Below are the code and all the weights of a small trained network. Each question names an input and a class and asks about switching units off, where a switched-off unit gives its printed mean instead of its output.

import numpy as np


def w(rows, s, z=0):
    codes = np.array(rows[::2]) - 128.0
    scale = np.full(codes.shape[1], s)
    scale[-1] = z or s
    return codes * scale


def norm(h):
    return h / np.sqrt((h * h).mean(-1, keepdims=True) + 1e-5)


def f(y):
    return y / 2 * (1 + np.tanh(0.7978845608 * (y + 0.044715 * y**3)))


def log_softmax(a):
    a = a - a.max(-1, keepdims=True)
    return a - np.log(np.exp(a).sum(-1, keepdims=True))


def net(x, mask):
    res = np.array(x, float).reshape(1, 6) / 4 @ E
    u = 0
    for l in range(4):
        y = f(norm(res) @ A[l][:, :-1].T + A[l][:, -1])
        res = res + np.where(mask[u : u + 8], y, B[l][:, -1]) @ B[l][:, :-1]
        u += 8
    return log_softmax(norm(res)[-1] @ U[:, :-1].T + U[:, -1])


A, B = {}, {}
E = w([
[84,68,213,123,129,202,147,109,126,134,184,164],'x0',
[89,101,164,255,58,98,149,81,98,68,70,215],'x1',
[58,91,118,171,134,142,80,141,221,72,221,38],'x2',
[152,149,59,222,143,141,96,173,83,104,131,90],'x3',
[122,139,208,163,185,45,62,94,143,60,119,134],'x4',
[234,118,143,171,64,143,147,215,117,100,177,87],'x5',
],0.0085)
A[0] = w([
[121,141,82,252,105,123,99,129,124,91,136,107,83],'0.n1',
[139,130,111,121,120,123,148,132,127,132,109,160,129],'0.n2',
[138,136,185,118,161,70,28,125,151,111,169,74,72],'0.n3',
[180,149,97,122,124,136,143,139,105,139,109,114,3],'0.n4',
[64,124,208,185,101,140,138,100,143,117,150,150,94],'0.n5',
[131,130,126,126,128,169,137,135,139,127,160,91,109],'0.n6',
[105,127,110,132,154,110,88,135,132,146,103,144,121],'0.n7',
[190,149,139,136,73,131,176,125,103,153,106,146,79],'0.n8',
],0.014,0.0051)
B[0] = w([
[187,56,76,190,139,45,34,196,154,243,72,82,248],'0.n1',
[133,121,142,120,129,95,146,105,102,134,98,158,153],'0.n2',
[186,186,181,100,255,155,194,136,202,23,103,61,254],'0.n3',
[79,75,177,171,94,140,116,123,153,124,160,243,163],'0.n4',
[45,72,160,146,73,121,72,147,159,82,154,201,230],'0.n5',
[133,141,101,119,114,134,99,141,131,143,217,153,174],'0.n6',
[99,122,99,99,129,85,141,110,135,156,90,70,161],'0.n7',
[175,51,105,74,181,116,193,173,96,89,113,160,205],'0.n8',
],0.0095,0.0092)
A[1] = w([
[127,179,84,107,86,221,136,117,104,172,235,63,41],'1.n1',
[200,114,107,78,125,149,198,166,132,148,151,152,82],'1.n2',
[213,138,128,116,40,153,204,134,61,144,73,122,12],'1.n3',
[192,165,98,244,115,154,104,109,55,142,69,95,32],'1.n4',
[119,178,165,199,88,178,116,147,184,172,118,84,64],'1.n5',
[58,232,58,80,101,77,132,22,81,172,66,102,17],'1.n6',
[213,173,125,102,80,173,174,122,65,155,122,165,134],'1.n7',
[157,162,79,96,109,203,118,147,152,180,252,81,8],'1.n8',
],0.011,0.0014)
B[1] = w([
[105,77,160,62,33,180,134,140,125,163,167,47,190],'1.n1',
[102,30,111,118,148,111,170,115,113,157,156,137,253],'1.n2',
[135,99,58,99,180,127,218,183,135,120,159,180,206],'1.n3',
[162,182,105,99,89,65,97,161,165,194,88,119,186],'1.n4',
[157,103,97,99,121,88,143,137,74,35,131,170,151],'1.n5',
[154,177,56,140,164,175,150,40,57,84,55,130,182],'1.n6',
[115,89,95,122,131,79,154,193,172,67,147,193,206],'1.n7',
[77,84,161,46,49,104,115,127,138,125,51,5,227],'1.n8',
],0.012,0.0069)
A[2] = w([
[95,141,133,202,80,113,128,199,143,123,180,115,93],'2.n1',
[117,128,176,170,66,115,112,95,144,108,121,166,117],'2.n2',
[113,137,231,120,95,143,128,69,86,153,80,180,76],'2.n3',
[116,126,174,72,86,136,155,119,127,157,114,248,57],'2.n4',
[119,162,155,85,113,129,149,107,171,137,205,127,48],'2.n5',
[164,224,115,148,138,129,135,135,158,84,197,80,54],'2.n6',
[156,154,89,222,121,108,139,148,89,215,141,79,5],'2.n7',
[185,169,161,112,126,144,106,149,150,213,118,151,74],'2.n8',
],0.014,0.0024)
B[2] = w([
[98,130,3,145,178,179,117,24,61,128,122,119,201],'2.n1',
[101,147,103,167,118,178,124,120,56,193,169,129,197],'2.n2',
[147,224,183,167,55,145,140,210,118,198,129,114,176],'2.n3',
[109,177,216,137,111,103,160,202,124,165,100,159,253],'2.n4',
[187,167,141,126,78,107,161,155,125,119,58,55,181],'2.n5',
[138,65,254,174,212,148,162,104,106,168,137,149,211],'2.n6',
[191,116,133,138,63,41,41,174,113,174,83,88,214],'2.n7',
[65,120,62,169,137,69,107,138,145,105,96,87,145],'2.n8',
],0.0097,0.0063)
A[3] = w([
[115,117,151,96,54,158,150,143,76,117,119,122,59],'3.n1',
[149,217,188,78,247,125,128,113,203,41,205,64,67],'3.n2',
[49,47,141,126,129,141,78,86,99,146,204,37,161],'3.n3',
[142,126,119,103,106,129,184,141,121,126,171,240,6],'3.n4',
[116,216,96,153,119,171,166,65,95,99,109,153,93],'3.n5',
[110,108,36,195,111,164,59,101,193,9,226,176,159],'3.n6',
[57,132,151,194,93,144,103,111,139,115,131,177,150],'3.n7',
[90,190,214,141,62,165,116,118,143,146,127,171,16],'3.n8',
],0.012,0.0015)
B[3] = w([
[113,242,127,99,54,82,85,161,207,36,131,147,159],'3.n1',
[253,145,247,223,173,229,205,198,184,83,62,120,245],'3.n2',
[98,137,99,119,90,174,131,62,255,53,171,146,194],'3.n3',
[89,108,200,74,193,66,146,161,101,124,183,157,194],'3.n4',
[169,177,125,45,158,169,59,61,97,177,220,124,146],'3.n5',
[101,76,40,239,145,185,163,39,73,107,204,178,162],'3.n6',
[86,171,159,152,145,101,122,98,93,152,202,151,165],'3.n7',
[123,160,191,129,76,143,71,147,54,238,104,38,161],'3.n8',
],0.01,0.013)
U = w([
[190,94,41,201,117,27,46,200,146,178,80,84,198],'0',
[122,65,120,43,154,58,239,236,111,126,157,216,168],'1',
[164,230,77,81,198,170,139,33,63,150,105,142,4],'2',
[48,99,76,254,118,182,89,58,138,104,234,149,57],'3',
[69,93,102,24,28,174,156,141,210,86,179,29,83],'4',
[217,155,218,194,217,185,171,164,209,73,99,67,223],'5',
[52,218,235,162,77,127,120,170,60,211,184,176,87],'6',
],0.0097,0.0018)

Each question gives the input, the list of numbers given to net, and the class t.
The units are the neurons (one row each of A and B). Each row of codes is followed by its name. A weight is (code - 128) times the scale printed after its matrix; where a second scale follows, it is the last column's (A, B and U).
mask holds one flag per neuron, layer by layer. A switched-off neuron (its flag False) gives its mean, the last column of its row in B, instead of its output. The means were averaged over made-up inputs and are rounded, as every weight is.
A unit's drop is (log p(t) with every unit on - log p(t) with that unit switched off) / (log p(t) with every unit on - log p(t) with every unit switched off).
The circuit of an input: a set's keep is (log p(t) with only the set's units on - log p(t) with every unit switched off) / (log p(t) with every unit on - log p(t) with every unit switched off). Starting from the 12 units with the biggest drops (on a tie, the unit counted first), units are removed one at a time, each time the one whose removal leaves the highest keep (on an exact tie, the one counted first), for as long as the keep stays at least 0.8.
circuit, biggest first: the units of the circuit, biggest drop first
unit that matters most: the unit with the biggest drop
top k neurons: the k neurons with the biggest drops, biggest first
k most important neurons of layer l: the k neurons of layer l with the biggest drops, biggest first
drop of u: that unit's drop, to one decimal
input [8,2,4,-7,-4,2], class 6: unit that matters most : 0.n5
input [7,-3,-7,0,4,-8], class 6: circuit, biggest first : [2.n3; 1.n3]
input [7,7,7,-4,6,-5], class 3: circuit, biggest first : [3.n6; 0.n5]
input [-5,-2,-2,8,4,-8], class 0: top 3 neurons : [0.n1; 2.n7; 1.n4]
input [-4,1,-5,6,0,-6], class 2: circuit, biggest first : [1.n6; 0.n7]
input [5,0,1,3,4,2], class 3: circuit, biggest first : [0.n5; 3.n6]
input [6,0,7,-8,-7,-8], class 6: top 2 neurons : [0.n5; 2.n4]
input [4,1,-7,3,6,1], class 1: top 2 neurons : [0.n8; 0.n4]
input [5,-1,5,-6,-1,-4], class 6: 2 most important neurons of layer 0 : [0.n1; 0.n5]
input [-8,6,4,-7,-7,5], class 1: top 2 neurons : [0.n8; 1.n3]
input [3,1,-7,5,7,0], class 0: 2 most important neurons of layer 1 : [1.n4; 1.n2]
input [8,-3,-2,-4,2,5], class 6: top 2 neurons : [0.n1; 0.n5]
input [-8,-3,-2,4,1,-4], class 2: top 2 neurons : [1.n6; 0.n1]
input [-7,-7,7,6,-1,8], class 4: 2 most important neurons of layer 3 : [3.n3; 3.n2]
input [-4,3,-6,7,-5,7], class 1: circuit, biggest first : [1.n3]
input [-1,-4,5,-3,-1,6], class 4: top 3 neurons : [1.n8; 0.n6; 1.n1]
input [5,8,6,7,5,4], class 3: top 3 neurons : [0.n5; 3.n6; 2.n1]
input [8,-1,8,5,-8,-4], class 4: drop of 1.n8 : 0.2
input [-2,5,6,3,1,6], class 0: drop of 0.n1 : 2.2
input [-7,-4,1,-1,-2,-2], class 4: circuit, biggest first : [3.n2]
input [2,7,0,4,4,-5], class 3: drop of 0.n5 : 1.6
input [2,-8,-3,-5,-5,-8], class 4: top 2 neurons : [1.n1; 1.n8]
